Small tables with named rows and columns. After each table, cells are looked up by row and column.

sugiber:
         nenama  rara  tik  zimapo  tata
rodilik    -3.4  -4.5  3.4     3.7  -4.3
ruzabif     5.7  -5.7  2.9     8.4  -2.0
binukap     3.0  -9.1  1.5     4.5  -3.8
kezigo     -1.6  -6.7  2.5     6.6  -3.1
zezabo      6.2  -1.3  4.8     3.0  -4.7
latom       0.4  -3.9  3.7     5.7  -3.3

ruzabif, rara => -5.7
zezabo, zimapo => 3.0
kezigo, tik => 2.5
zezabo, nenama => 6.2
latom, zimapo => 5.7
ruzabif, zimapo => 8.4
kezigo, nenama => -1.6
ruzabif, nenama => 5.7
binukap, nenama => 3.0
latom, tik => 3.7
latom, nenama => 0.4
kezigo, tata => -3.1
zezabo, rara => -1.3
rodilik, nenama => -3.4
rodilik, tik => 3.4
kezigo, zimapo => 6.6
latom, rara => -3.9
zezabo, tata => -4.7
kezigo, rara => -6.7

pina =
	mubuz	kudulom	lusip	kan
leli	-29.5	-93.5	-71.8	51.9
puv	55.9	79.1	68.2	60.0
fasi	-11.0	-13.8	8.3	-40.6
nevudi	-3.7	7.9	18.5	-88.5
von	35.3	8.9	-9.3	88.3

What is the lusip of nevudi in pina? 18.5
What is the mubuz of nevudi in pina? -3.7
What is the lusip of puv in pina? 68.2
What is the kudulom of puv in pina? 79.1
What is the kudulom of fasi in pina? -13.8
What is the kudulom of nevudi in pina? 7.9
What is the kan of nevudi in pina? -88.5
Row with the largest kan: von

feb
        nuvuz  guf  zevedo  zanu  muvatak  fomizu
nefe       16   42      88    14       13     191
zeguda     16  202      17    14       59      60
ragatu     94   15      34   185       15      14
ded        12  144      25    13       22     146
nikog      80   16      47   191       12      15
tuki       15   40      90    20       13     188
litom     130   15      25   156       12      12
zeza      129   13      13    21       14      15
tutin      20   12     160   130       15      27

What is the fomizu of ragatu in feb? 14
What is the muvatak of ded in feb? 22
What is the muvatak of litom in feb? 12
What is the zevedo of nikog in feb? 47
What is the zanu of zeza in feb? 21
What is the zevedo of tuki in feb? 90
What is the nuvuz of tuki in feb? 15
What is the guf of litom in feb? 15
What is the nuvuz of tutin in feb? 20
What is the zanu of nikog in feb? 191
What is the zanu of zeguda in feb? 14
What is the nuvuz of zeguda in feb? 16
What is the nuvuz of nefe in feb? 16
What is the zevedo of ded in feb? 25
What is the zevedo of zeguda in feb? 17
What is the muvatak of nikog in feb? 12

Table lopagu
|  | dibokip | datukad | peminu | gurod | fid |
|---|---|---|---|---|---|
| der | 45 | 31 | 61 | 59 | 48 |
| vigim | 54 | 47 | 69 | 37 | 49 |
| lil | 70 | 47 | 54 | 43 | 39 |
| temug | 48 | 47 | 55 | 48 | 40 |
| zok | 28 | 32 | 45 | 56 | 22 |
| pefa | 66 | 24 | 57 | 34 | 39 |
| bobo | 54 | 66 | 85 | 42 | 59 |
| neb | 38 | 41 | 56 | 52 | 48 |
| sogozi | 41 | 43 | 50 | 23 | 36 |
| gogona | 36 | 61 | 40 | 64 | 47 |
| maluk | 51 | 34 | 32 | 63 | 50 |

What is the peminu of gogona in lopagu? 40
What is the dibokip of maluk in lopagu? 51
What is the datukad of der in lopagu? 31
What is the peminu of lil in lopagu? 54
What is the datukad of temug in lopagu? 47
What is the fid of lil in lopagu? 39
What is the peminu of bobo in lopagu? 85
What is the fid of maluk in lopagu? 50
What is the peminu of temug in lopagu? 55

fudel =
fields: vopus, kababu, kalosag, rap, vusi, nup, biza
nit: [0.2, 0.1, 0.7, 0.5, 0.3, 0.2, 0.2]
gipadi: [0.3, 0.4, 0.3, 0.3, 0.3, 0.4, 0.5]
neb: [0.4, 0.4, 0.3, 0.4, 0.5, 0.4, 0.5]
tezib: [0.5, 0.6, 0.2, 0.3, 0.4, 0.5, 0.5]
muref: [0.4, 0.3, 0.3, 0.7, 0.8, 0.3, 0.5]
dabago: [0.3, 0.2, 0.6, 0.4, 0.3, 0.2, 0.3]
zup: [0.3, 0.4, 0.3, 0.3, 0.4, 0.3, 0.4]
nad: [0.6, 0.6, 0.1, 0.2, 0.4, 0.6, 0.5]
teg: [0.3, 0.4, 0.3, 0.3, 0.5, 0.3, 0.4]
tup: [0.5, 0.5, 0.2, 0.3, 0.4, 0.5, 0.4]
tuv: [0.3, 0.4, 0.3, 0.4, 0.4, 0.4, 0.4]

What is the kababu of neb in fudel?
0.4
What is the vusi of teg in fudel?
0.5
What is the kalosag of tezib in fudel?
0.2
What is the vusi of tup in fudel?
0.4
What is the kababu of nad in fudel?
0.6
What is the kalosag of nit in fudel?
0.7

